Below is a small trained network, with its code and all its weights. Each question gives an input and a target symbol and asks what happens when units are switched off, that is, made to give their printed mean instead of their output.

import numpy as np


def w(rows, s, z=0):
    codes = np.array(rows[::2]) - 128.0
    scale = np.full(codes.shape[1], s)
    scale[-1] = z or s
    return codes * scale


def f(y):
    return y / 2 * (1 + np.tanh(0.7978845608 * (y + 0.044715 * y**3)))


def softmax(a):
    e = np.exp(a - a.max(-1, keepdims=True))
    return e / e.sum(-1, keepdims=True)


def log_softmax(a):
    a = a - a.max(-1, keepdims=True)
    return a - np.log(np.exp(a).sum(-1, keepdims=True))


def net(x, mask):
    ids = ['εηθλμξπτφψ'.index(c) for c in x.split()]
    T = len(ids)
    res = E[ids] + P[:T]
    q, k, v = (res @ M[0].T for M in (Q, K, V))
    z = softmax(np.where(np.tri(T) > 0, q @ k.T / 3**0.5, -1e9)) @ v
    res = res + np.where(mask[0], z, O[0][:, -1]) @ O[0][:, :-1]
    y = f(res @ A[0][:, :-1].T + A[0][:, -1])
    res = res + np.where(mask[1:25], y, B[0][:, -1]) @ B[0][:, :-1]
    return log_softmax(res[-1] @ U[:, :-1].T + U[:, -1])


Q, K, V, O, A, B = {}, {}, {}, {}, {}, {}
E = w([
[169,122,153],'ε',
[222,90,206],'η',
[190,131,164],'θ',
[123,138,87],'λ',
[248,133,216],'μ',
[88,161,106],'ξ',
[183,70,198],'π',
[179,93,185],'τ',
[125,217,111],'φ',
[91,89,162],'ψ',
],0.012)
P = w([
[147,115,5],'0',
[143,133,141],'1',
[121,96,93],'2',
[118,148,135],'3',
[119,63,115],'4',
[112,148,147],'5',
[137,65,111],'6',
[104,151,158],'7',
[142,72,91],'8',
[100,156,169],'9',
[139,82,79],'10',
[89,158,177],'11',
[144,78,81],'12',
[86,161,185],'13',
],0.019)
Q[0] = w([
[136,170,77],'h1',
[31,198,253],'h1',
[150,199,183],'h1',
],0.018)
K[0] = w([
[137,73,135],'h1',
[62,171,250],'h1',
[49,105,156],'h1',
],0.02)
V[0] = w([
[140,74,175],'h1',
[25,205,73],'h1',
[210,250,166],'h1',
],0.023)
O[0] = w([
[116,165,167,30],'h1',
[102,175,40,108],'h1',
[254,111,115,254],'h1',
],0.027,0.0069)
A[0] = w([
[102,13,142,149],'n1',
[26,113,126,177],'n2',
[110,40,56,167],'n3',
[119,79,105,90],'n4',
[115,8,83,101],'n5',
[76,1,74,77],'n6',
[70,54,146,58],'n7',
[158,107,134,157],'n8',
[74,48,118,150],'n9',
[126,114,137,114],'n10',
[119,82,110,98],'n11',
[105,116,132,92],'n12',
[107,220,172,170],'n13',
[67,76,141,96],'n14',
[128,160,102,135],'n15',
[152,74,65,144],'n16',
[153,175,69,143],'n17',
[147,156,99,119],'n18',
[179,136,111,134],'n19',
[141,97,94,65],'n20',
[122,151,112,119],'n21',
[151,214,66,148],'n22',
[92,120,113,121],'n23',
[68,147,119,1],'n24',
],0.0095,0.009)
B[0] = w([
[127,200,56,222],'n1',
[62,72,183,209],'n2',
[144,245,126,231],'n3',
[84,130,165,150],'n4',
[135,16,100,209],'n5',
[36,188,105,209],'n6',
[190,97,170,158],'n7',
[68,168,106,233],'n8',
[209,193,128,181],'n9',
[125,132,122,139],'n10',
[114,95,158,147],'n11',
[138,124,110,134],'n12',
[247,68,148,149],'n13',
[199,116,145,164],'n14',
[137,92,127,172],'n15',
[66,105,122,248],'n16',
[145,90,168,232],'n17',
[167,127,157,178],'n18',
[66,111,97,254],'n19',
[210,124,174,166],'n20',
[154,100,143,151],'n21',
[79,103,136,247],'n22',
[205,118,203,161],'n23',
[231,233,113,159],'n24',
],0.014,0.019)
U = w([
[114,163,85,111],'ε',
[77,141,142,2],'η',
[73,140,136,128],'θ',
[168,205,2,48],'λ',
[242,162,53,119],'μ',
[55,78,125,252],'ξ',
[113,119,147,188],'π',
[142,166,136,108],'τ',
[158,32,66,166],'φ',
[65,27,223,120],'ψ',
],0.0049,0.0029)

Each question gives the input, a string of symbols that net reads in full, and the target symbol t.
The units are the heads (3 rows each of Q, K, V and O) and the neurons (one row each of A and B). Each row of codes is followed by its name. A weight is (code - 128) times the scale printed after its matrix; where a second scale follows, it is the last column's (O, A, B and U).
mask holds one flag per unit, heads first, then neurons. A switched-off unit (its flag False) gives its mean, the last column of its rows in O or B, instead of its output. The means were averaged over made-up inputs and are rounded, as every weight is.
A unit's drop is (log p(t) with every unit on - log p(t) with that unit switched off) / (log p(t) with every unit on - log p(t) with every unit switched off).
The circuit of an input: a set's keep is (log p(t) with only the set's units on - log p(t) with every unit switched off) / (log p(t) with every unit on - log p(t) with every unit switched off). Starting from the 12 units with the biggest drops (on a tie, the unit counted first), units are removed one at a time, each time the one whose removal leaves the highest keep (on an exact tie, the one counted first), for as long as the keep stays at least 0.8.
units of the circuit, in order: the units of the circuit, biggest drop first
unit that matters most: the unit with the biggest drop
k most important neurons: the k neurons with the biggest drops, biggest first
input η μ μ θ φ, target μ: units of the circuit, in order -> n2, n22, n6
input φ φ μ ψ θ, target ξ: units of the circuit, in order -> h1, n16, n22
input ε ξ ε θ λ η ε φ μ θ μ μ μ μ, target μ: 2 most important neurons -> n2, n22
input μ λ θ ε θ φ φ ε, target φ: units of the circuit, in order -> h1, n3, n1
input φ ξ μ ξ θ μ ψ, target ξ: 3 most important neurons -> n16, n5, n22
input θ λ λ τ ε μ ψ ψ ε φ, target ψ: units of the circuit, in order -> h1, n2, n1, n13
input μ θ θ μ ε μ φ ε ξ ψ, target ψ: units of the circuit, in order -> h1, n2, n1
input θ φ θ μ μ η η η λ μ ψ θ φ, target λ: 3 most important neurons -> n2, n22, n17
input φ θ μ θ φ θ φ τ φ μ λ, target ξ: 3 most important neurons -> n22, n16, n5
input θ μ φ μ λ, target λ: unit that matters most -> n1
input μ μ μ θ ξ, target φ: 3 most important neurons -> n5, n3, n1
input μ ψ τ μ μ ξ ε μ φ ψ μ ξ π, target φ: units of the circuit, in order -> h1, n5, n1
input μ μ η φ ψ π η φ ε, target φ: 3 most important neurons -> n5, n3, n1
input θ ξ μ μ η, target λ: units of the circuit, in order -> n1, h1, n2, n17
input ξ θ τ θ λ, target θ: 2 most important neurons -> n2, n3
input φ ψ μ φ, target ψ: units of the circuit, in order -> h1, n1
input μ ξ μ μ μ μ μ θ, target μ: unit that matters most -> n2
input μ θ λ, target φ: 2 most important neurons -> n5, n3
input ψ θ η λ ψ ξ μ θ ε, target τ: 3 most important neurons -> n2, n24, n9
input φ θ τ μ μ, target ξ: 4 most important neurons -> n16, n22, n6, n5
input μ τ μ μ π θ θ, target φ: 3 most important neurons -> n3, n5, n1
input τ η μ μ, target μ: units of the circuit, in order -> h1, n2
input μ θ μ ε φ ψ θ θ τ μ θ τ ξ, target φ: 4 most important neurons -> n5, n3, n6, n1
input φ ξ ψ ψ φ μ, target ψ: 2 most important neurons -> n1, n3
input θ φ μ μ φ θ ε, target λ: units of the circuit, in order -> h1, n1, n2, n17
